Small tables with named rows and columns. After each table, cells are looked up by row and column.

fusozu:
          pufofi    segun   kazov  regevom      mor   gapimu
vidas    -47.974  -60.721  58.828  -50.640  -36.973  -87.607
sokiso   -68.608  -58.007  92.730  -20.457  -51.008  -86.110
fiz      -71.523  -46.847  78.467  -11.186  -32.516  -88.280
mel      -60.302  -45.874  68.208  -18.077  -31.707  -77.320
dil      -70.745  -62.358  65.335  -40.505  -41.223  -80.331
zetifof  -71.606  -51.826  65.212  -22.478  -51.119  -72.290
lesilo   -80.142  -56.763  73.850  -47.788  -55.925  -84.012
lono     -82.501  -43.556  77.523  -23.361  -40.660  -76.657
nis      -72.365  -73.547  62.582  -41.459  -38.119  -83.860
kudiri   -67.929  -51.155  70.561  -29.058  -40.651  -99.095

What is the kazov of sokiso in fusozu? 92.730
What is the segun of lono in fusozu? -43.556
What is the kazov of zetifof in fusozu? 65.212
What is the kazov of lesilo in fusozu? 73.850
What is the pufofi of vidas in fusozu? -47.974
What is the kazov of lono in fusozu? 77.523
What is the regevom of lesilo in fusozu? -47.788
What is the pufofi of kudiri in fusozu? -67.929
What is the mor of mel in fusozu? -31.707
What is the gapimu of sokiso in fusozu? -86.110
What is the gapimu of nis in fusozu? -83.860
What is the pufofi of nis in fusozu? -72.365
What is the regevom of fiz in fusozu? -11.186
What is the mor of lesilo in fusozu? -55.925
What is the regevom of lono in fusozu? -23.361

puv =
|  | besud | zukido | mavolo | porako | luze | sobefeb |
|---|---|---|---|---|---|---|
| fozetil | -0.8 | -0.3 | 0.8 | 0.6 | 0.5 | -0.2 |
| lonetub | -0.2 | -0.4 | -0.3 | -0.6 | -0.7 | -0.5 |
| pim | -0.2 | -0.1 | 0.0 | -0.2 | 0.2 | 0.0 |
| zusa | 0.7 | 0.3 | -0.3 | 0.0 | -0.5 | -0.4 |
| finob | -0.1 | 0.1 | 0.1 | -0.2 | -0.2 | 0.0 |
| riv | 0.4 | 0.2 | 0.1 | 0.3 | 0.0 | 0.4 |
| kamar | 0.3 | 0.0 | -0.5 | 0.2 | -0.8 | 0.3 |
| dul | 0.0 | -0.3 | 0.0 | 0.5 | -0.5 | -0.2 |
| tavo | -0.2 | -0.1 | 0.0 | 0.1 | 0.2 | 0.1 |
| datir | -0.1 | 0.1 | 0.0 | -0.2 | 0.0 | 0.0 |
| zap | -0.8 | 0.2 | 0.0 | 0.3 | 0.0 | 0.7 |
| tov | 0.2 | 0.3 | 0.2 | 0.0 | 0.0 | -0.4 |

kamar, zukido -> 0.0
zap, zukido -> 0.2
zap, porako -> 0.3
tavo, mavolo -> 0.0
pim, porako -> -0.2
tov, sobefeb -> -0.4
zusa, porako -> 0.0
zap, besud -> -0.8
riv, besud -> 0.4
tov, besud -> 0.2
pim, sobefeb -> 0.0
zap, mavolo -> 0.0
finob, porako -> -0.2
Which row has the largest sobefeb? zap

